Below are the code and all the weights of a small trained network. Each question names an input and a target symbol and asks about switching units off, where a switched-off unit gives its printed mean instead of its output.

import numpy as np


def w(rows, s, z=0):
    codes = np.array(rows[::2]) - 128.0
    scale = np.full(codes.shape[1], s)
    scale[-1] = z or s
    return codes * scale


def norm(h):
    return h / np.sqrt((h * h).mean(-1, keepdims=True) + 1e-5)


def f(y):
    return y / 2 * (1 + np.tanh(0.7978845608 * (y + 0.044715 * y**3)))


def softmax(a):
    e = np.exp(a - a.max(-1, keepdims=True))
    return e / e.sum(-1, keepdims=True)


def log_softmax(a):
    a = a - a.max(-1, keepdims=True)
    return a - np.log(np.exp(a).sum(-1, keepdims=True))


def net(x, mask):
    ids = ['αβγδπτφψω'.index(c) for c in x.split()]
    T = len(ids)
    res = E[ids] + P[:T]
    q, k, v = (norm(res) @ M[0].T for M in (Q, K, V))
    z = softmax(np.where(np.tri(T) > 0, q @ k.T / 3**0.5, -1e9)) @ v
    res = res + np.where(mask[0], z, O[0][:, -1]) @ O[0][:, :-1]
    y = f(norm(res) @ A[0][:, :-1].T + A[0][:, -1])
    res = res + np.where(mask[1:17], y, B[0][:, -1]) @ B[0][:, :-1]
    return log_softmax(norm(res)[-1] @ U[:, :-1].T + U[:, -1])


Q, K, V, O, A, B = {}, {}, {}, {}, {}, {}
E = w([
[128,84,148,71],'α',
[146,92,100,131],'β',
[167,178,164,130],'γ',
[108,108,154,124],'δ',
[156,108,116,127],'π',
[136,173,130,189],'τ',
[113,103,154,106],'φ',
[126,144,171,251],'ψ',
[104,95,136,109],'ω',
],0.014)
P = w([
[139,254,61,115],'0',
[170,109,181,116],'1',
[171,108,171,114],'2',
[174,103,164,113],'3',
[130,119,162,109],'4',
[121,105,151,109],'5',
[124,100,151,108],'6',
[120,89,133,121],'7',
[120,85,128,117],'8',
],0.0044)
Q[0] = w([
[239,19,143,117],'H1',
[178,244,138,93],'H1',
[2,243,132,30],'H1',
],0.0077)
K[0] = w([
[144,171,76,43],'H1',
[169,183,158,133],'H1',
[126,50,246,182],'H1',
],0.011)
V[0] = w([
[253,117,222,130],'H1',
[189,48,55,16],'H1',
[41,37,120,183],'H1',
],0.0058)
O[0] = w([
[2,120,101,118,189],'H1',
[73,247,113,80,204],'H1',
[228,127,220,91,5],'H1',
],0.0061,0.0031)
A[0] = w([
[154,145,84,170,99],'N1',
[93,79,160,70,90],'N2',
[111,130,110,157,95],'N3',
[149,153,180,86,54],'N4',
[111,120,110,136,86],'N5',
[133,126,121,126,122],'N6',
[110,134,140,129,122],'N7',
[106,35,151,130,72],'N8',
[144,134,164,178,137],'N9',
[113,30,196,89,95],'N10',
[125,125,108,203,122],'N11',
[159,202,168,157,3],'N12',
[162,107,132,107,114],'N13',
[120,114,142,182,106],'N14',
[168,204,162,252,48],'N15',
[166,114,130,142,78],'N16',
],0.015,0.0039)
B[0] = w([
[112,93,189,127,171],'N1',
[90,121,80,177,241],'N2',
[168,100,123,141,153],'N3',
[94,93,158,80,150],'N4',
[155,123,136,136,135],'N5',
[127,131,137,127,124],'N6',
[145,119,87,137,150],'N7',
[143,175,115,190,191],'N8',
[83,158,116,102,164],'N9',
[250,93,141,115,252],'N10',
[57,103,130,124,207],'N11',
[147,97,184,154,143],'N12',
[101,170,132,141,128],'N13',
[70,117,122,116,167],'N14',
[145,254,139,117,254],'N15',
[127,144,108,154,120],'N16',
],0.027,0.0053)
U = w([
[197,161,83,21,67],'α',
[174,88,255,41,143],'β',
[86,105,106,232,35],'γ',
[190,169,168,176,30],'δ',
[99,33,137,71,148],'π',
[169,148,140,182,47],'τ',
[82,91,196,178,153],'φ',
[74,168,49,84,180],'ψ',
[154,244,189,127,253],'ω',
],0.0081,0.0036)

Each question gives the input, a string of symbols that net reads in full, and the target symbol t.
The units are the heads (3 rows each of Q, K, V and O) and the neurons (one row each of A and B). Each row of codes is followed by its name. A weight is (code - 128) times the scale printed after its matrix; where a second scale follows, it is the last column's (O, A, B and U).
mask holds one flag per unit, heads first, then neurons. A switched-off unit (its flag False) gives its mean, the last column of its rows in O or B, instead of its output. The means were averaged over made-up inputs and are rounded, as every weight is.
A unit's drop is (log p(t) with every unit on - log p(t) with that unit switched off) / (log p(t) with every unit on - log p(t) with every unit switched off).
The circuit of an input: a set's keep is (log p(t) with only the set's units on - log p(t) with every unit switched off) / (log p(t) with every unit on - log p(t) with every unit switched off). Starting from the 12 units with the biggest drops (on a tie, the unit counted first), units are removed one at a time, each time the one whose removal leaves the highest keep (on an exact tie, the one counted first), for as long as the keep stays at least 0.8.
circuit, biggest first: the units of the circuit, biggest drop first
most important unit: the unit with the biggest drop
top k neurons: the k neurons with the biggest drops, biggest first
drop of u: that unit's drop, to one decimal
input π δ ω ψ γ τ ω β, target π: circuit, biggest first	N15
input φ τ β, target φ: circuit, biggest first	N15, H1, N10, N1
input φ δ β τ β π α β, target φ: top 4 neurons	N15, N10, N2, N1
input β α τ φ, target π: top 4 neurons	N15, N4, N8, N2
input ω δ φ, target β: circuit, biggest first	H1, N4
input ω ψ ψ α, target β: top 2 neurons	N4, N15
input γ ψ β γ γ β π, target γ: circuit, biggest first	N15, N8
input φ δ φ φ α φ π δ π, target φ: top 2 neurons	N15, N10
input α τ β ω γ φ ψ ψ β, target α: top 4 neurons	N2, N11, N8, N14
input β δ τ ω φ π β, target β: circuit, biggest first	N2, H1, N15
input π π ω β γ β, target π: top 2 neurons	N15, N8
input ω β α α, target β: top 2 neurons	N4, N10
input β τ δ δ, target π: top 2 neurons	N15, N4
input α ω γ α, target ψ: circuit, biggest first	N2
input π ψ γ δ, target γ: top 2 neurons	N15, N10
input α β δ, target ψ: top 2 neurons	N10, N1
input α β φ φ, target ψ: drop of N16	0.0
input β ω δ π, target β: drop of N8	0.1
input π γ φ γ π, target π: drop of N8	0.4
input β π φ, target π: most important unit	N15
